[[-0.95 -5.10  2.05 -0.82 -3.73]
 [ 2.19  0.38 -0.84 -4.85  5.82]
 [-0.03 -2.09 -1.16 -3.42  4.05]
 [ 2.96  0.50 -0.91 -6.27  7.29]
 [-1.18 -2.48 -1.63 -2.91  3.92]]
->
[[-0.95 -5.10]
 [ 2.19  0.38]
 [-0.03 -2.09]]

[[ 0.34 -7.47  5.70]
 [ 1.21 -0.44 -1.17]
 [-0.77 -1.33  2.57]]
->
[[ 0.34 -7.47]
 [ 1.21 -0.44]
 [-0.77 -1.33]]

[[-3.28 -7.74 -4.43 -6.52]
 [-3.45 -7.86 -4.38 -6.55]
 [-1.68 -5.03 -5.87 -6.46]]
->
[[-3.28 -7.74]
 [-3.45 -7.86]
 [-1.68 -5.03]]

[[-4.70 -4.87 -4.35  6.16  1.57]
 [-8.13 -0.89  2.12  5.19  3.08]
 [ 0.15 -2.49 -2.33  4.52 -0.19]
 [ 0.49 -1.11 -7.18 -0.82 -0.44]
 [-0.47 -2.31 -1.98  3.14 -1.59]]
->
[[-4.70 -4.87]
 [-8.13 -0.89]
 [ 0.15 -2.49]]

[[-0.73  0.98 -0.77  0.51  8.37]
 [-2.06  0.04 -0.16 -1.03 -0.84]
 [ 0.74  2.44  1.19  2.54  1.55]]
->
[[-0.73  0.98]
 [-2.06  0.04]
 [ 0.74  2.44]]

[[ 1.17  0.51]
 [-0.84  2.53]
 [ 6.89 -3.41]
 [ 5.01 -1.89]]
->
[[ 1.17  0.51]
 [-0.84  2.53]
 [ 6.89 -3.41]]
---
[[ 2.30  3.46  0.04 -2.16 -1.22 -0.29  3.72 -1.69  0.61 -2.92  5.28 -0.89
   7.30]
 [ 0.00  5.38  2.99 -1.42  3.14 -0.29  1.85 -0.32  0.63 -0.81  0.60 -1.39
   4.65]
 [ 2.37  3.07 -0.25 -0.96 -2.22  0.22  2.28  0.18  1.28 -2.79  5.74  0.42
   6.00]
 [ 0.11  5.40  2.56 -2.67  3.11 -0.89  3.46 -2.54  0.11 -0.99  0.83 -2.10
   6.01]
 [ 0.02  5.14  2.27 -3.06  2.87 -1.13  4.22 -3.39 -0.06 -0.83  1.13 -2.02
   6.63]
 [ 2.00  2.86 -0.33 -1.08 -2.20 -0.02  2.44 -0.38  1.44 -2.20  5.73  1.00
   5.95]]
->
[[ 2.30  0.04 -1.22  3.72  0.61  5.28  7.30]
 [ 0.00  2.99  3.14  1.85  0.63  0.60  4.65]
 [ 2.37 -0.25 -2.22  2.28  1.28  5.74  6.00]
 [ 0.11  2.56  3.11  3.46  0.11  0.83  6.01]
 [ 0.02  2.27  2.87  4.22 -0.06  1.13  6.63]
 [ 2.00 -0.33 -2.20  2.44  1.44  5.73  5.95]]

[[ 0.94 -0.34  2.10  2.23 -0.27  4.20  0.25  1.77  2.61  2.75  1.64  3.52]
 [ 4.84  1.68  6.31  1.20  1.91  2.81  2.60  4.16  0.60  4.13  4.85  2.21]
 [ 3.25  1.79  3.97  0.88  1.76  2.45  2.36  4.16 -0.17  3.10  4.04  2.03]
 [ 1.59  2.75  2.69  0.72  2.12 -0.26  1.71  1.84 -0.02  1.22  0.88  0.05]
 [-1.80 -1.20  0.35  3.01 -1.47  3.31 -1.78 -1.77  4.86  1.23 -2.69  3.00]]
->
[[ 0.94  2.10 -0.27  0.25  2.61  1.64]
 [ 4.84  6.31  1.91  2.60  0.60  4.85]
 [ 3.25  3.97  1.76  2.36 -0.17  4.04]
 [ 1.59  2.69  2.12  1.71 -0.02  0.88]
 [-1.80  0.35 -1.47 -1.78  4.86 -2.69]]

[[ 0.50  2.98 -5.92]
 [ 6.53  2.13 -1.06]
 [-4.27  0.37 -0.61]
 [ 0.20 -6.55  3.61]]
->
[[ 0.50 -5.92]
 [ 6.53 -1.06]
 [-4.27 -0.61]
 [ 0.20  3.61]]

[[ 3.31  4.93]
 [ 3.57  2.10]
 [ 0.18  7.64]
 [-1.68  7.47]
 [ 2.50  7.26]
 [ 7.46  0.44]
 [ 3.70 -0.18]
 [ 1.43  5.50]
 [ 6.18  2.49]
 [-5.08  2.75]
 [-1.20  2.39]]
->
[[ 3.31]
 [ 3.57]
 [ 0.18]
 [-1.68]
 [ 2.50]
 [ 7.46]
 [ 3.70]
 [ 1.43]
 [ 6.18]
 [-5.08]
 [-1.20]]

[[-2.49 -2.95 -2.44 -1.52  3.61]
 [ 1.89 -0.88  3.33  1.35 -5.68]
 [ 0.45 -2.08  2.85  1.06 -5.42]
 [ 1.21  1.89  1.18  2.65 -3.11]
 [ 6.32  7.92  2.89  1.00 -1.75]
 [ 3.10  3.35 -0.76 -1.99  4.34]
 [ 1.89  0.74  0.24 -2.12  2.03]
 [ 0.01 -4.08  3.19  0.35 -5.89]
 [-0.04 -4.99  3.61  0.28 -6.66]]
->
[[-2.49 -2.44  3.61]
 [ 1.89  3.33 -5.68]
 [ 0.45  2.85 -5.42]
 [ 1.21  1.18 -3.11]
 [ 6.32  2.89 -1.75]
 [ 3.10 -0.76  4.34]
 [ 1.89  0.24  2.03]
 [ 0.01  3.19 -5.89]
 [-0.04  3.61 -6.66]]

[[ 1.83  3.89]
 [ 0.93  4.89]
 [-1.22 -6.64]
 [ 0.93 -0.76]
 [ 1.34  4.10]
 [-2.18 -2.91]
 [ 4.25  1.95]
 [-0.48 -2.82]
 [ 5.34  1.75]]
->
[[ 1.83]
 [ 0.93]
 [-1.22]
 [ 0.93]
 [ 1.34]
 [-2.18]
 [ 4.25]
 [-0.48]
 [ 5.34]]
